Below are the code and all the weights of a small trained network. Each question names an input and a target symbol and asks about switching units off, where a switched-off unit gives its printed mean instead of its output.

import numpy as np


def w(rows, s, z=0):
    codes = np.array(rows[::2]) - 128.0
    scale = np.full(codes.shape[1], s)
    scale[-1] = z or s
    return codes * scale


def norm(h):
    return h / np.sqrt((h * h).mean(-1, keepdims=True) + 1e-5)


def f(y):
    return y / 2 * (1 + np.tanh(0.7978845608 * (y + 0.044715 * y**3)))


def softmax(a):
    e = np.exp(a - a.max(-1, keepdims=True))
    return e / e.sum(-1, keepdims=True)


def log_softmax(a):
    a = a - a.max(-1, keepdims=True)
    return a - np.log(np.exp(a).sum(-1, keepdims=True))


def net(x, mask):
    ids = ['αδεζθσφψω'.index(c) for c in x.split()]
    T = len(ids)
    res = E[ids] + P[:T]
    u = 0
    for l in range(3):
        r = norm(res)
        for j in range(2):
            rows = slice(2 * j, 2 * j + 2)
            q, k, v = (r @ M[l][rows].T for M in (Q, K, V))
            z = softmax(np.where(np.tri(T) > 0, q @ k.T / 2**0.5, -1e9)) @ v
            o = O[l][rows]
            res = res + np.where(mask[u + j], z, o[:, -1]) @ o[:, :-1]
        u += 2
        y = f(norm(res) @ A[l][:, :-1].T + A[l][:, -1])
        res = res + np.where(mask[u : u + 4], y, B[l][:, -1]) @ B[l][:, :-1]
        u += 4
    return log_softmax(norm(res)[-1] @ U[:, :-1].T + U[:, -1])


Q, K, V, O, A, B = {}, {}, {}, {}, {}, {}
E = w([
[94,101,126,45,103,107,135,163],'α',
[121,53,157,98,115,110,109,187],'δ',
[149,94,95,51,120,150,90,147],'ε',
[40,93,132,223,94,211,210,83],'ζ',
[124,86,38,114,111,97,105,71],'θ',
[163,110,51,101,164,152,119,208],'σ',
[163,101,134,157,54,122,56,47],'φ',
[181,195,75,198,2,134,66,207],'ψ',
[240,104,120,111,25,121,248,136],'ω',
],0.016)
P = w([
[144,163,199,154,202,7,105,66],'0',
[88,156,121,76,96,47,84,157],'1',
[87,152,107,88,85,67,90,153],'2',
[90,139,103,65,76,99,87,157],'3',
[88,129,96,75,65,110,88,161],'4',
[93,115,93,85,68,122,93,159],'5',
[101,105,84,79,60,137,88,160],'6',
[102,97,82,85,63,150,91,163],'7',
[105,90,84,89,57,163,90,161],'8',
[109,84,79,98,68,171,99,156],'9',
[114,76,78,106,70,183,100,161],'10',
[114,75,71,126,87,190,111,161],'11',
[120,67,75,120,84,197,115,159],'12',
[118,60,88,137,93,208,112,155],'13',
],0.011)
Q[0] = w([
[61,228,167,254,183,150,188,67],'L0H0',
[105,63,63,198,50,75,166,127],'L0H0',
[97,116,147,178,141,171,161,117],'L0H1',
[144,124,160,152,165,113,137,108],'L0H1',
],0.0097)
K[0] = w([
[75,239,208,69,175,57,140,127],'L0H0',
[244,145,153,164,160,166,108,104],'L0H0',
[125,153,154,150,185,115,151,88],'L0H1',
[145,138,115,99,91,102,110,161],'L0H1',
],0.011)
V[0] = w([
[2,102,157,148,143,118,172,132],'L0H0',
[73,217,43,100,166,108,134,91],'L0H0',
[213,160,147,48,76,64,77,125],'L0H1',
[34,94,137,79,59,252,132,110],'L0H1',
],0.0077)
O[0] = w([
[114,85,165,225,107,51,243,129,3],'L0H0',
[88,83,2,220,152,75,118,109,70],'L0H0',
[101,210,151,3,232,76,116,80,249],'L0H1',
[13,23,134,210,85,198,128,49,218],'L0H1',
],0.0067,0.0048)
A[0] = w([
[147,148,242,132,145,43,92,66,79],'L0N0',
[116,14,71,131,152,78,56,131,113],'L0N1',
[33,123,74,69,172,142,166,35,2],'L0N2',
[211,2,160,201,53,175,211,126,2],'L0N3',
],0.0062,0.0037)
B[0] = w([
[18,177,93,124,28,73,38,146,130],'L0N0',
[194,85,98,45,119,114,167,149,251],'L0N1',
[174,37,220,180,139,88,105,216,160],'L0N2',
[2,164,51,98,66,89,118,89,209],'L0N3',
],0.0085,0.0032)
Q[1] = w([
[110,123,57,50,69,162,49,170],'L1H0',
[87,52,87,116,71,189,172,155],'L1H0',
[153,136,225,216,198,85,184,90],'L1H1',
[92,7,116,121,55,136,130,130],'L1H1',
],0.016)
K[1] = w([
[114,115,114,170,74,208,175,83],'L1H0',
[43,84,106,181,152,242,135,121],'L1H0',
[157,123,147,66,162,2,50,141],'L1H1',
[49,68,78,162,141,229,137,127],'L1H1',
],0.015)
V[1] = w([
[158,113,146,85,171,112,253,193],'L1H0',
[165,136,82,116,56,118,191,63],'L1H0',
[112,93,224,93,161,142,166,69],'L1H1',
[118,24,131,128,205,82,138,77],'L1H1',
],0.016)
O[1] = w([
[139,133,92,158,131,151,253,157,18],'L1H0',
[193,165,95,70,78,112,147,36,168],'L1H0',
[80,140,178,98,183,75,193,93,79],'L1H1',
[105,133,79,81,245,51,127,99,1],'L1H1',
],0.018,0.0088)
A[1] = w([
[105,102,6,152,111,160,124,144,152],'L1N0',
[109,112,175,87,219,156,121,145,3],'L1N1',
[148,206,153,79,131,128,114,106,105],'L1N2',
[99,118,76,120,53,89,109,159,137],'L1N3',
],0.014,0.0058)
B[1] = w([
[173,9,169,43,140,143,153,158,205],'L1N0',
[107,209,110,205,140,211,162,177,154],'L1N1',
[134,170,103,152,225,108,146,91,168],'L1N2',
[127,45,154,124,178,193,161,135,254],'L1N3',
],0.012,0.008)
Q[2] = w([
[1,149,205,107,88,184,82,119],'L2H0',
[75,72,71,54,125,143,163,77],'L2H0',
[204,170,69,64,92,103,162,123],'L2H1',
[190,173,127,104,181,88,93,229],'L2H1',
],0.013)
K[2] = w([
[180,237,118,216,122,43,97,88],'L2H0',
[116,91,186,249,142,102,129,178],'L2H0',
[83,34,91,152,74,50,181,124],'L2H1',
[79,21,101,36,140,213,130,182],'L2H1',
],0.011)
V[2] = w([
[100,136,141,144,167,118,101,102],'L2H0',
[143,156,154,9,164,145,87,219],'L2H0',
[74,91,191,77,2,30,83,187],'L2H1',
[47,158,137,214,157,200,130,59],'L2H1',
],0.0096)
O[2] = w([
[186,156,131,148,89,137,187,158,102],'L2H0',
[118,157,114,184,176,246,140,23,255],'L2H0',
[172,193,231,232,183,64,166,97,203],'L2H1',
[121,135,44,185,99,164,97,199,69],'L2H1',
],0.011,0.0077)
A[2] = w([
[134,122,87,110,180,98,145,88,146],'L2N0',
[109,114,158,107,121,157,110,163,119],'L2N1',
[195,168,135,102,67,124,198,125,2],'L2N2',
[107,197,76,122,129,3,133,167,15],'L2N3',
],0.021,0.0075)
B[2] = w([
[115,87,104,208,76,101,123,109,182],'L2N0',
[127,125,90,130,129,99,145,107,254],'L2N1',
[123,212,50,84,105,179,145,21,209],'L2N2',
[147,151,80,26,92,54,116,252,148],'L2N3',
],0.026,0.0068)
U = w([
[129,86,73,212,123,52,139,72,110],'α',
[140,186,120,73,89,135,174,55,129],'δ',
[37,146,72,131,163,151,89,159,109],'ε',
[113,149,111,94,99,45,144,180,218],'ζ',
[179,66,144,73,203,147,159,122,109],'θ',
[141,118,146,168,46,166,86,170,94],'σ',
[101,147,211,147,135,94,194,144,221],'φ',
[118,162,169,91,178,63,35,69,120],'ψ',
[2,97,188,78,44,103,155,109,3],'ω',
],0.0094,0.0052)

Each question gives the input, a string of symbols that net reads in full, and the target symbol t.
The units are the heads (2 rows each of Q, K, V and O) and the neurons (one row each of A and B). Each row of codes is followed by its name. A weight is (code - 128) times the scale printed after its matrix; where a second scale follows, it is the last column's (O, A, B and U).
mask holds one flag per unit, layer by layer, with each layer's heads first. A switched-off unit (its flag False) gives its mean, the last column of its rows in O or B, instead of its output. The means were averaged over made-up inputs and are rounded, as every weight is.
A unit's drop is (log p(t) with every unit on - log p(t) with that unit switched off) / (log p(t) with every unit on - log p(t) with every unit switched off).
The circuit of an input: a set's keep is (log p(t) with only the set's units on - log p(t) with every unit switched off) / (log p(t) with every unit on - log p(t) with every unit switched off). Starting from the 12 units with the biggest drops (on a tie, the unit counted first), units are removed one at a time, each time the one whose removal leaves the highest keep (on an exact tie, the one counted first), for as long as the keep stays at least 0.8.
circuit, biggest first: the units of the circuit, biggest drop first
most important unit: the unit with the biggest drop
top k neurons: the k neurons with the biggest drops, biggest first
k most important neurons of layer l: the k neurons of layer l with the biggest drops, biggest first
heads that matter: for each layer, one digit per head in row order, 1 if its drop is at least 0.15 and else 0, layers parted by /
input σ δ δ ε, target ε: heads that matter => 01 / 11 / 00
input δ α δ α ω σ α θ α ψ ε ε δ, target ε: top 4 neurons => L1N1; L0N3; L0N0; L1N0
input δ ω ψ ω φ δ ε, target ψ: circuit, biggest first => L0H1; L2N2; L1H1
input φ ε σ α ψ α σ ω ε θ δ ζ, target φ: most important unit => L0N0
input δ φ θ ε α α φ δ σ ζ ψ, target δ: heads that matter => 11 / 10 / 00
input α φ φ α ψ δ φ α ψ θ δ ψ ζ δ, target α: circuit, biggest first => L0H0; L1H1; L2N0
input φ δ ψ α α δ ω φ θ δ, target ψ: heads that matter => 11 / 10 / 00
input ζ θ ω φ θ, target ζ: heads that matter => 10 / 01 / 10
input ω α δ δ δ, target φ: heads that matter => 10 / 01 / 00
input α α ψ ψ α ω σ φ α, target ψ: heads that matter => 01 / 10 / 00
input ε σ δ ψ σ σ, target σ: 2 most important neurons of layer 0 => L0N2; L0N1
input α σ σ ω ζ φ φ δ, target α: circuit, biggest first => L1H1; L0H0; L2N0
input α ζ φ, target α: heads that matter => 11 / 11 / 00
input ψ θ ζ, target ψ: circuit, biggest first => L1H0; L0H0
input α α α σ δ α, target θ: most important unit => L0N2
input θ α ψ δ α ζ ψ, target θ: heads that matter => 11 / 01 / 00
input ψ α δ δ ζ δ, target ψ: circuit, biggest first => L1H0; L2H1
input α α α σ ζ θ ψ ψ σ, target α: heads that matter => 10 / 01 / 00
input φ σ ω σ ψ δ ω ψ σ α φ α ε α, target ε: circuit, biggest first => L0H1; L1H1; L1N1; L1H0
input σ σ δ, target θ: most important neuron of layer 1 => L1N0
input θ φ ω ω ω ψ, target δ: heads that matter => 00 / 10 / 00
input σ δ φ φ δ ζ, target σ: circuit, biggest first => L0H1; L1H1
input σ ψ ζ ψ α φ θ ω σ ζ φ, target ψ: circuit, biggest first => L1H0; L0H0
input θ δ θ α ψ δ δ ζ ε ψ ψ δ σ σ, target θ: heads that matter => 11 / 00 / 00
input ψ ω α ω α ε σ α ψ θ, target σ: heads that matter => 00 / 01 / 00
input ω α ε ψ ε ε δ α δ θ, target α: circuit, biggest first => L1H1; L2N0
input δ α δ φ ε ψ δ φ ε, target ψ: circuit, biggest first => L1H0
input φ ψ σ ε φ, target ψ: heads that matter => 01 / 10 / 00
input ζ ω θ, target ζ: heads that matter => 10 / 00 / 10
input δ θ α φ δ α ω α α σ δ σ, target θ: heads that matter => 01 / 00 / 00
